Where the symbols take the items:
loda: !>geza, $>fola, &>kidi, §>miru, +>none, %>lumo
fipu: !>dave, $>tubi, &>pepe, §>guza, +>logo, %>lane
miru: !>fiba, $>vege, &>getu, §>tatu, +>loda, %>luro
mulu: !>vabu, $>dubo, &>guza, §>vesi, +>dave, %>none
koza: !>duzo, $>lane, &>dome, §>none, +>piva, %>none
nini: !>gepo, $>nofa, &>gobe, §>mile, +>kina, %>vabu
kuli: !>pupu, $>loda, &>kite, §>puva, +>none, %>tubi
fota: !>rebe, $>piva, &>valu, §>zere, +>sage, %>none
tafe: !>lane, $>zozi, &>mede, §>none, +>noza, %>none
duzo: !>figo, $>tute, &>koza, §>none, +>luro, %>none
valu: !>fota, $>gage, &>dubo, §>zako, +>bomo, %>none
gosa: !>saso, $>tevo, &>pizu, §>tute, +>kesu, %>none
sufo: !>roni, $>pepe, &>biku, §>fozo, +>peda, %>dome
fide: !>nada, $>kite, &>kina, §>gepo, +>none, %>pepe
logo: !>vege, $>firi, &>bigo, §>fipu, +>fada, %>pizu
bigo: !>logo, $>vatu, &>napi, §>pepe, +>legu, %>noza
rebe: !>dubo, $>luro, &>fota, §>vepi, +>tubi, %>none
zako: !>zere, $>dome, &>pobo, §>none, +>valu, %>none
suru: !>vatu, $>gobe, &>rofo, §>bomo, +>gedi, %>dono
fiba: !>peda, $>napi, &>miru, §>biku, +>geza, %>neki
tomo: !>zozi, $>vesi, &>golo, §>none, +>dono, %>none
luro: !>neki, $>gosa, &>piva, §>duzo, +>lumo, %>none
mase: !>legu, $>gedi, &>fola, §>napi, +>none, %>komo
biku: !>sufo, $>disa, &>tatu, §>susu, +>fiba, %>figo
geza: !>vevi, $>mase, &>loda, §>fiba, +>none, %>voda
pobo: !>zako, $>figo, &>vepi, §>none, +>dubo, %>none
neki: !>gage, $>saso, &>luro, §>figo, +>voda, %>none
tubi: !>zusa, $>lumo, &>sage, §>rebe, +>firi, %>madi
napi: !>bigo, $>suru, &>vege, §>disa, +>mase, %>saso
saso: !>noza, $>dono, &>gosa, §>mede, +>komo, %>none
piva: !>luro, $>pizu, &>gage, §>koza, +>mile, %>none
figo: !>dome, $>mede, &>duzo, §>none, +>neki, %>none
rofo: !>suru, $>bogu, &>firi, §>zusa, +>tefo, %>tevo
bomo: !>sage, $>luze, &>zusa, §>valu, +>suru, %>tomo
pogu: !>soga, $>zere, &>fuda, §>none, +>vesa, %>none
tatu: !>biku, $>dave, &>roni, §>dono, +>miru, %>duzo
dubo: !>valu, $>neki, &>rebe, §>pobo, +>zusa, %>none
voda: !>luze, $>komo, &>lumo, §>neki, +>bogu, %>soga
pizu: !>gosa, $>fozo, &>noza, §>lane, +>lodi, %>none
roni: !>tatu, $>fipu, &>sufo, §>tevo, +>getu, %>koza
kidi: !>loda, $>fada, &>vevi, §>getu, +>none, %>mile
dave: !>disa, $>zusa, &>fipu, §>mulu, +>vege, %>tute
tevo: !>dono, $>guza, &>fozo, §>golo, +>roni, %>none
vevi: !>kidi, $>legu, &>geza, §>peda, +>none, %>luze
puva: !>kava, $>miru, &>rofu, §>komo, +>kuli, %>rebe
lodi: !>kesu, $>sufo, &>lado, §>pizu, +>nofa, %>zako
soga: !>vesi, $>vepi, &>pogu, §>none, +>guza, %>none
luze: !>mile, $>lado, &>voda, §>gage, +>gobe, %>vesi
dome: !>koza, $>tafe, &>figo, §>none, +>gage, %>none
peda: !>getu, $>bigo, &>fiba, §>sufo, +>vevi, %>gage
vesa: !>guza, $>fota, &>vabu, §>pogu, +>pepe, %>none
pepe: !>fipu, $>sage, &>disa, §>vesa, +>bigo, %>tafe
susu: !>fozo, $>vabu, &>dono, §>zozi, +>biku, %>none
noza: !>pizu, $>susu, &>saso, §>tafe, +>lado, %>none
zusi: !>tefo, $>fide, &>sugu, §>firi, +>none, %>sufo
kina: !>fide, $>vuvo, &>dufu, §>nini, +>none, %>disa
mede: !>tafe, $>tomo, &>tute, §>none, +>saso, %>none
zusa: !>bomo, $>voda, &>tubi, §>dubo, +>rofo, %>golo
pupu: !>vuvo, $>geza, &>kuli, §>kava, +>none, %>zusa
rofu: !>puva, $>getu, &>nofa, §>kesu, +>kite, %>fota
vatu: !>firi, $>nini, &>suru, §>sage, +>sugu, %>susu
fozo: !>tevo, $>vesa, &>susu, §>madi, +>sufo, %>none
vepi: !>pobo, $>duzo, &>zere, §>none, +>rebe, %>none
gedi: !>sugu, $>dufu, &>tefo, §>suru, +>none, %>tatu
gobe: !>nini, $>kava, &>bogu, §>luze, +>dufu, %>mulu
nofa: !>rofu, $>peda, &>kava, §>lodi, +>vuvo, %>valu
kite: !>kuli, $>kidi, &>vuvo, §>rofu, +>none, %>sage
disa: !>pepe, $>bomo, &>dave, §>vabu, +>napi, %>mede
komo: !>lado, $>tatu, &>kesu, §>saso, +>puva, %>vepi
getu: !>miru, $>logo, &>peda, §>roni, +>kidi, %>piva
vesi: !>fuda, $>pobo, &>soga, §>none, +>mulu, %>none
golo: !>tomo, $>soga, &>madi, §>none, +>tevo, %>none
legu: !>fada, $>sugu, &>mase, §>bigo, +>none, %>lado
zozi: !>madi, $>fuda, &>tomo, §>none, +>susu, %>none
gepo: !>bogu, $>rofu, &>nini, §>lumo, +>fide, %>vesa
firi: !>rofo, $>gepo, &>vatu, §>tubi, +>zusi, %>fozo
nada: !>dufu, $>kuli, &>fide, §>bogu, +>none, %>fipu
guza: !>mulu, $>rebe, &>vesa, §>soga, +>fipu, %>none
vuvo: !>kite, $>vevi, &>pupu, §>nofa, +>none, %>bomo
lane: !>tute, $>madi, &>tafe, §>none, +>pizu, %>none
lado: !>lodi, $>biku, &>komo, §>noza, +>kava, %>pobo
vabu: !>vesa, $>valu, &>mulu, §>fuda, +>disa, %>none
tute: !>mede, $>golo, &>lane, §>none, +>gosa, %>none
fuda: !>pogu, $>zako, &>vesi, §>none, +>vabu, %>none
kava: !>nofa, $>fiba, &>puva, §>lado, +>pupu, %>dubo
vege: !>napi, $>rofo, &>logo, §>dave, +>fola, %>gosa
kesu: !>komo, $>roni, &>lodi, §>gosa, +>rofu, %>zere
sugu: !>zusi, $>kina, &>gedi, §>vatu, +>none, %>biku
lumo: !>voda, $>kesu, &>mile, §>luro, +>gepo, %>pogu
dono: !>susu, $>mulu, &>tevo, §>tomo, +>tatu, %>none
madi: !>golo, $>pogu, &>zozi, §>none, +>fozo, %>none
tefo: !>gedi, $>nada, &>zusi, §>rofo, +>none, %>roni
dufu: !>kina, $>pupu, &>nada, §>gobe, +>none, %>dave
fola: !>mase, $>tefo, &>fada, §>vege, +>none, %>kesu
bogu: !>gobe, $>puva, &>gepo, §>voda, +>nada, %>guza
gage: !>piva, $>noza, &>neki, §>dome, +>luze, %>none
mile: !>lumo, $>lodi, &>luze, §>piva, +>nini, %>fuda
zere: !>vepi, $>koza, &>zako, §>none, +>fota, %>none
fada: !>fola, $>zusi, &>legu, §>logo, +>none, %>lodi
sage: !>tubi, $>mile, &>bomo, §>fota, +>vatu, %>zozi

The rows follow the links: the fewer symbols apart two items are, the more alike their rows tend to be.

Each row is also shifted at random along 6 hidden directions that mean nothing.

Name the item of each row.
-105    45   -30     9   -25   -27   -27    42  -136    65    -4    25   -29    28   -22   -53     8   -21    -3    55    59    13    22    -3    31   -30    30   -16   -23    -9     3    28   -18   -27     1     4   -51    41    32    31   -19   -37    44   -23    17     8    29   -14   -44    22    10    15    19     0   -19 -> rebe
 -71    -5     3    26     0   -20   -63   -41    52    86    14    52    -3   -28   -55    45   -12   -39     7    17    37    22    18   -32   -39   -43    20   -16    17    65    68     3    -9    13    23    25     3    13   -23    -8   -32   -25     5    24    34    13    -8    34    -6    17   -56    25   -39    32   -46 -> duzo
  31   -29   -12   -12   -28    23   -31    24   -22    27   -27    20    40   -38     5   -32   -28    10   -17     5     5   -27   -20    21    -2    17    35     0    -2    36    26   -19    25     2     7    18   -10     3   -16   -16     2    11    -5     3   -19   -30    -1   -18    -1    15   -24    -5   -21    48    33 -> kava
 138    32   -29    32   -36     5   -28    42     7   -28   -11    45   -35    25    48    46   -38   -13    34     2   -10    54    39   -73    13   -26   -47    26    48   -11   -69    52   -24    36    15    55   -25     5    -3    -5    34   -62   -12    25    12    85    14    24   -25   -36    25    24  -107    -8   -23 -> soga
  -3     4   -39    -8     3    -5    -9     6  -111    -2   -13    15   -15   -20   -20   -41   -17   -23   -11    58    36   -45     5    43    31   -29    13   -23     4    29    11   -36   -11   -26     7    -8    -9    22     8     3    -9    32    26     1    14   -39    49    -1    -9    13    19     5    21    11    40 -> fide
  78    38    17     8    29   -15    13   -36   -31    43    -9    -9    29    25   -89    10    67     9   -20    25    33   -28    39    30     5     3    12   -19   -14   -26    48   -13    36   -19     1   -23   -20     8    18    10   -26    32    19    19    -6   -26     9    14     1    43    32   -12    44   -24    16 -> vatu
 -42    37    34     0   -11   -30    12    16   101    49     8    10   -39    27    13   -24    52   -18    16   -60   -14    20    -5     1   -29    -6    31    14   -34   -24   -20    38   -33    10    -2   -10    43    -8    28    20   -43   -25    -7   -25    25     6   -48     4   -19   -23   -64    10    64   -28   -26 -> guza
 -43    -9    21    10    12   -15    21    -3    16   -23    17   -36   -23    41    25    20    31     2    19   -11   -26    23   -29   -19     0    -7   -20    22    -3   -38     5    28   -17     3    -5   -10     3   -11    -9    13     7   -14   -13   -15     8    24   -13   -29   -14   -23    16   -12     0   -40   -32 -> mulu
 -40    44    -2    20    10     8    -7   -15   -23    54     0    34    31     9   -40     7    27    -3    22     8    32     9    18   -22    -9     7     7   -19     6    16    13    20    18    -2    -1     3    -8    20    14   -16   -42   -20    24    17     6    11     7    32   -15    30   -21    17    23   -18   -28 -> fota
 -78     3   -12    21   -42     4   -22    34    56    34   -22    26    -8    19    60   -17     3   -14    35   -23    -3    30   -30   -32   -13    -8     3    19    -2    -2   -14    28   -15    26    13    35    15    14   -12     0   -12   -45    -4     3    12    30   -21   -19   -35   -26   -45    29   -39   -18   -28 -> vesi
  98     3   -18    13   -24     0   -50    -6    -6    65   -11    54    36   -38   -60    60   -14   -14   -15    28     9    37    42   -65   -10   -18     8     6    18    54    40    37    19    18    27    39   -14     0   -17   -11     1   -46   -18    51    -3    45    19    36     9    13     1    -3   -65    36   -41 -> lane
 102     2     9    -9   -12   -10    18    11    68   -21    18    -3   -42     3    38    43   -12     1     2   -27   -35    52    21   -51     7    -2   -12    22     4   -33   -53    64   -31    17     1     4    19   -29    10    20    27   -47   -22    -2     7    65   -15     8    17   -41    11    -5   -19    -2   -31 -> golo
  -2    19    -6   -33   -31    -9    36    66   -17   -37   -11     8   -50     4    80   -80   -17   -10     1   -30   -38   -17    -7    31    13     5    20    23   -36   -16   -95     3   -52   -10   -14     1    28    -5    36    19     0    -5   -18   -48    19   -15   -20    -6    -2   -54   -12    -7    67     0    38 -> getu
  -4   -14   -18     6   -31   -12   -37    25   -14    19   -27   -15     2     4   -39   -14    18    -6   -25    28   -17   -40    -4    44    12   -25    21    26   -27   -11    60   -47   -12     0    16    12   -22    -5   -19    22     9    41   -20    11     7   -49    23   -32   -19    -7    19   -29   -44    11    31 -> loda
  97   -39   -10    -4    62    25    45   -74   -98   -39    26   -11    38   -34     4    48   -36    -3    21    22    18     7   -53   -25   -11    24   -49   -30    46    74     5     2    26   -23   -30   -44     9    -3   -32   -61   -16    13     8    13   -24    11    40    11    28    31    24    13    44    12    -4 -> luze
  81    42     3     4   -33   -15   -26    36    29    97   -32    40    21    14   -24   -10    49     9    -8     4    34    23    30   -40     2     3    54   -13   -26   -15     5    68    19    18    21    45   -15    36    29    11   -16   -66    33    15    -2    41   -14    -5   -30    37   -10    14   -10    -6   -32 -> zere
  39   -43     2   -13    13   -23    -7   -21   -66    41   -11   -19    -3   -19   -20    11     8   -19   -31    28    45    -8   -31   -11    -1   -23    19   -35     7    16    64     8    -4    -9    -6     0   -44    29   -26    17     4     2    30    23    23    -4     8   -40    -5    31    25     0    -8    22    -5 -> voda
 -22    29    -7   -13    25   -18    62     4   -46   -54    12   -31   -41    26    14   -43    16    -5     6     5   -22   -33    -9    54    28     6   -12     2   -26   -29   -48   -22   -28   -39   -10   -49    34   -13    29    17   -19    34    -8   -38     9   -37    18    -1     7   -20    12   -15   104   -38    42 -> fada
   2   -24    12     4   -32    16   -27    30    36   -11     5   -18    39     4    11     4    -8    36   -15   -19   -49     1     1     1    -7    25    -1    44   -14   -34     3    -3    28     9    -9    12   -18   -17   -15    -7    35    -3   -36   -14   -39     2   -22   -16     4   -16    -1   -34   -49    14    -4 -> biku
 -41   -11   -27    36    14    11     2   -16   -96   -16    -6     7   -15    18    38    -3   -13   -29    53    20    36     3   -62   -13    -9   -21   -43    -9    41    46     7   -20   -16    -5   -20     6   -16    21   -38   -21   -23     1    25    24    23    -4    30   -23   -37     9     7    35   -16   -38     2 -> zusa
 -11   -40     4    -3    13    -7    24   -34   -12    12    15     1    -7   -38    15    33   -25   -27     9     1   -12    36   -47   -50   -11    -6    -2    -5    10    65    16    32   -20    -2    -1   -10    38   -11   -30   -19   -21   -26   -20    22    15    40    18    -4    17   -13   -14     1    22     4   -38 -> mede
 178     4     5     5     6    23    22     2    28   -15   -21    -1    25    21    61   -11     9    24    23   -31    22   -12   -21     7    -4    34   -13   -23    18   -12   -31    12    24    10     1    12     4    16     4   -18    -3     0    25    -3   -23     2   -20   -16   -13    24    -4    37     9   -20    35 -> suru
-116   -37   -24   -14   -60   -10   -52    63   -30    49   -46    20    -4   -31    15   -79   -22    -9   -34    21    15   -39   -14    40    10   -24    59     4   -28     6    39   -38    -5     5    12    40   -46    21   -11    30    17    15     9     0    16   -31    -6   -57   -20    -1   -19    -5   -51    43    30 -> puva
   5   -30   -19    -7     9     9    11     8   -17   -68   -10   -22   -31    -2    41   -20   -29     8    -5    13    16   -19   -12    28    24    -5   -15   -25    21   -23   -21   -40    -9     1     0     8   -14    16    -2    15    41    37    32    -3     2   -25    12   -24    10     2    36     9   -31     8    39 -> nada
 -42    26   -23    -4   -33     4   -16    48   -73    65   -25    54    22   -25    -7   -39   -15     2   -16    23    51    16    35   -29    10     6    43   -32    -5    26   -18    33    15    -1     7    36   -35    42    29    -6    -5   -52    44     8    -9    18    18    13   -14    35   -10    25    -8    25   -19 -> piva
 -32    -9    -6    22    18    -2     7   -50   -19    21    -8    17     2     3    16   -19    11   -38    47    -6    33   -35   -71    18   -42   -21   -12   -14    18    75    47   -48   -16     7    -4    -8    24    10   -35   -28   -54    31    12    27    29   -42    -1    -5   -31    16   -45    38    28   -32    24 -> rofo
 -47   -17   -13    17    21     6    14   -11   -14   -47    16   -14   -27    23    57    23   -22    -3    30     6     8    48   -25   -50    12    -5   -49   -12    38    -3   -33    29   -10     4    -3     2     3     4   -15    -6    21   -33    18     5     5    45    17    -8   -16    -7    19    28   -30   -27   -36 -> pobo
 -42   -14     4     8   -37    25   -42    24    84   -15    -5    -7    37     9     6    -8    -6    33   -17   -26   -38   -29     6    39   -17    15    13    30   -15   -33    19   -46    27    17    11    18    -9   -16   -12    -7    30    34   -31   -15   -27   -35   -33   -14     1   -20   -21   -18   -60    16    23 -> fiba
  48    25    36    34    19   -19    -5   -52    99    -1     4    16   -21    21   -46    29    40   -36    31   -48   -18   -25     8    24   -45   -25   -18    20     0     5    22   -42   -28    13    -3   -12    30   -24   -13     1   -44    39   -37    10    31   -29   -27    41    -4   -23   -48     3     8   -28    14 -> logo
 -34   -41    29     8    23   -29   -57   -53    78    53   -10   -22    16   -18  -102    36    30   -18   -34    -1    42   -34   -13    29   -34   -43    33   -26     1     2   138   -61    12    15    15     7   -40    13   -37    20    11    53    13    30    24   -50   -29   -26     5    27   -13    -3   -62    28     4 -> bogu
  81   -48   -12     9    19    24    15   -45    17   -75    -2    -4   -14   -32    41    35   -49   -17    28   -11   -25   -20   -31    -4   -11   -11   -49    -4    55    53   -11   -53   -19    19     0     0    29   -16   -33   -24    23    46   -30    31    16   -13    11    12    21   -26     4     9   -42    12    33 -> kuli
 -13   -29   -14     5     9    21    -3   -14   -36   -13    28    17    34   -27    12    49   -51     2     0    26   -13    44   -15   -50     9     6   -30     5    23    43    -5    30    11     0     2    -1     6    -6   -30   -29    16   -30   -16    13   -20    39    24     9     9     6    15    -8   -31    27   -39 -> tafe
 -30    55   -45    39   -52    24   -37    54   -98    30   -33    84    22    20    28   -24   -15    -3    40    30     6    24    29   -41     6     5   -16    37    14    31   -47    19     4     7    -1    47   -20    19     5   -29   -26   -48    -5    26    -9    35    27    32   -54   -11    -7    26   -30   -20    -8 -> vesa
 -68    27     8   -37   -31    -3    35    69    56    19    -1    -1    -7     4    57   -55    18    30   -15   -49   -28    32     9   -13    16    42    47    10   -47   -39   -88    76    -9     5     4     1    42    -6    65    18     4   -63    -2   -45   -14    38   -34    -5     1   -21   -26    -6    71    -6   -25 -> madi

From each start, follow one symbol. Which item do you reach?
Answer with the item's name.
start   27   -26    16   -15    14    17     6     6    63   -28    16   -33    10    -7    40    21   -21    39   -10   -27    23    31     8   -24     4    23     2   -37    27   -41   -36    34    34     9    -2     9   -15    16     5     2    60   -24    40   -19   -32    43   -27   -14    25    24    12    15   -45    23   -27
&	neki
start  -19   -39    28   -41    14   -26    26     3    63    32    -4   -41   -24   -19    25   -21    27    10   -26   -40    32    26   -37    -5    -8    12    55   -48   -19   -30     5    48    -5    10   -10    -1     3    18     9    30    17   -31    46   -19     2    24   -33   -48    19    17    -9    14    32     9   -24
&	luro
start   50    44     3    -4   -25   -17    -6    46    34    40   -43    40   -31    22    27   -77    31   -12     6   -32    46   -32    16    36    -9   -19    41   -24   -18   -25   -23    -1   -26    16     4    27   -13    39    32    28   -18    -5    45   -18    21   -22   -27    -8   -40    10   -32    36    17    -5    38
%	fozo
start  -15   -24    -3     2    13     6    -6   -15    11    18    15     5    25   -11     9    34   -21     9     3     7    24    35   -12   -38    -5     9     3   -28    18    22    16    36    24     7     6     5    10    14   -10   -21    -1   -32    11    -1   -22    35     6    -3     2    21   -20    13    -7    21   -40
!	koza
start   -9   -38     0   -10   -30    19   -26    15    19    42     0    17    36   -43    22     3   -42    14    -7   -14    -3    19   -20   -28   -15    19    28    -3    -2    39    17    27    25    14     5    22    -3    -2   -12   -26     8   -33    -5     5   -19    19   -14    -7    -3     6   -33     6   -31    41   -26
&	saso
start   -8     2   -14    27    29     9    -4   -61   -96    46    26     3    55    10   -41    34    17    -9    26    46    36    15   -43   -32   -11    16   -17    -8    27    56    66    12    37   -28    -9   -36   -15     3   -38   -43   -55   -11    -1    24   -14    14    41     1   -19    43    -8    15    32   -19   -29
§	zako
start  102   -17     3   -18    22     3    17     2   -53    13   -11   -22    26   -17     2   -24     3    20   -24    14    31   -22   -27    21    13    23    27   -38   -11    -2    11     2    35   -17    -7    -8    -8    23     7   -10     0     6    37    -4   -23   -22     5   -31     3    46    12     4    38    14    26
+	dufu
start   -4    18   -21    20   -22    35     2    35   -55   -16     2     7    29    41    56   -33     6    23    30    -1   -18     4   -31     0    -2    40   -22    30    -3   -11   -26     9    25     0   -12     9     0     4    -7   -32   -18   -13   -17   -20   -31    11     3   -25   -44    -1    -7     8     6   -32    12
!	pepe
start   -6    27     3     3    23   -14    10   -20    10   -26     0   -21   -21    25   -33   -10    21    -4     3    13    17   -35    17    48    15   -18    -7   -18     8   -37     8   -42    -9   -12    16   -11    -5     9    18    26    -1    51    22   -16    14   -42     8     6     5     4     9     1     9   -14    40
$	fide
start   33    -3     7   -25   -22   -28    -3    18    24    59     5    10   -17   -27   -14     0     6   -17   -36    -3    -2    30    11   -23    14   -11    46    -8   -24    -3    12    63   -14     1    17     3     3     1    14    29     5   -46    -1     1    14    31   -10    -8    12    -9   -13   -16    14    29   -31
&	lane
start  -44   -36   -19   -23   -39    28   -26    52   -34   -10   -11     7    30   -34    40   -28   -58    29   -26    11    -3    -5     2     6     9    28    22     5    -2    -2   -22   -10    32     4    -6    25   -40    20     5   -10    51    -7    12   -16   -37     7    -4   -29     1     6     5    -6   -62    53     4
+	kava
start   86     9     5    19   -31    29   -42    34   139   -19   -34    11    21    34    29   -15    12    29    10   -32    -3   -32    18    28    -6    12    -5    21    13   -48   -10   -40    16    42    21    50    -7     6    -5    -2    33    26     3     2   -20   -19   -37    -5   -23     1   -22    15   -90    -6    39
&	fola
start   32    -3    14   -21     0    -3     1   -15    19    22     1    12    27   -39   -40    37   -11     6   -29    -1    -9    26    41   -36    -8    11    15    -6    -5    19    -2    38    17     7    -1     2    -8    -7    18   -12    11   -22    -9    21   -11    24    -5    35    37     5    10   -17    -1    31   -34
+	lodi
start   57     3    12     7    34    27    13   -53    29   -11    -5    43    32   -32    -6    27   -31    -6    30   -33    30     1    25   -31   -42     7   -24   -38    43    68   -21   -16    13    21   -11     3     7     4     4   -38   -16     0    15    35    -1    10   -14    67    26    26   -28    39    -2    13    -2
§	piva
start   84    -4     6    11    12   -29    27    10   -57   -15     4   -67   -26    49    -9    25    55    -3   -11    27   -20     7   -20   -14    20   -13   -24    28   -12   -65    25    19    -6   -17   -13   -14   -31   -10   -23    28    17     9   -10     6    11     8    13   -47   -15   -14    72   -31   -15   -37     0
%	tute
start   74    -3   -26    13     6    13    17    15   -44   -53   -26    -6   -22    19    61   -27   -14    -1    23    10    16   -30   -22    13    27   -10   -31   -12    32    -3   -30   -27   -16    11    -7    18    -1    16   -11     5    12    20    23     4     6   -20    18   -28   -18     4    26    18   -23   -16    48
!	gedi
start   11    51    -6    13     0    -4   -11    16   -60    14   -18    10    17    31   -43    -3    30    17    -5    31    34     2    50     3    15     5     3   -20    -2   -44    -4    10    28   -12     4     3   -54    34    29     2     7     0    37     4   -20     2     5    14   -13    41    41     7   -11   -14     1
&	bomo
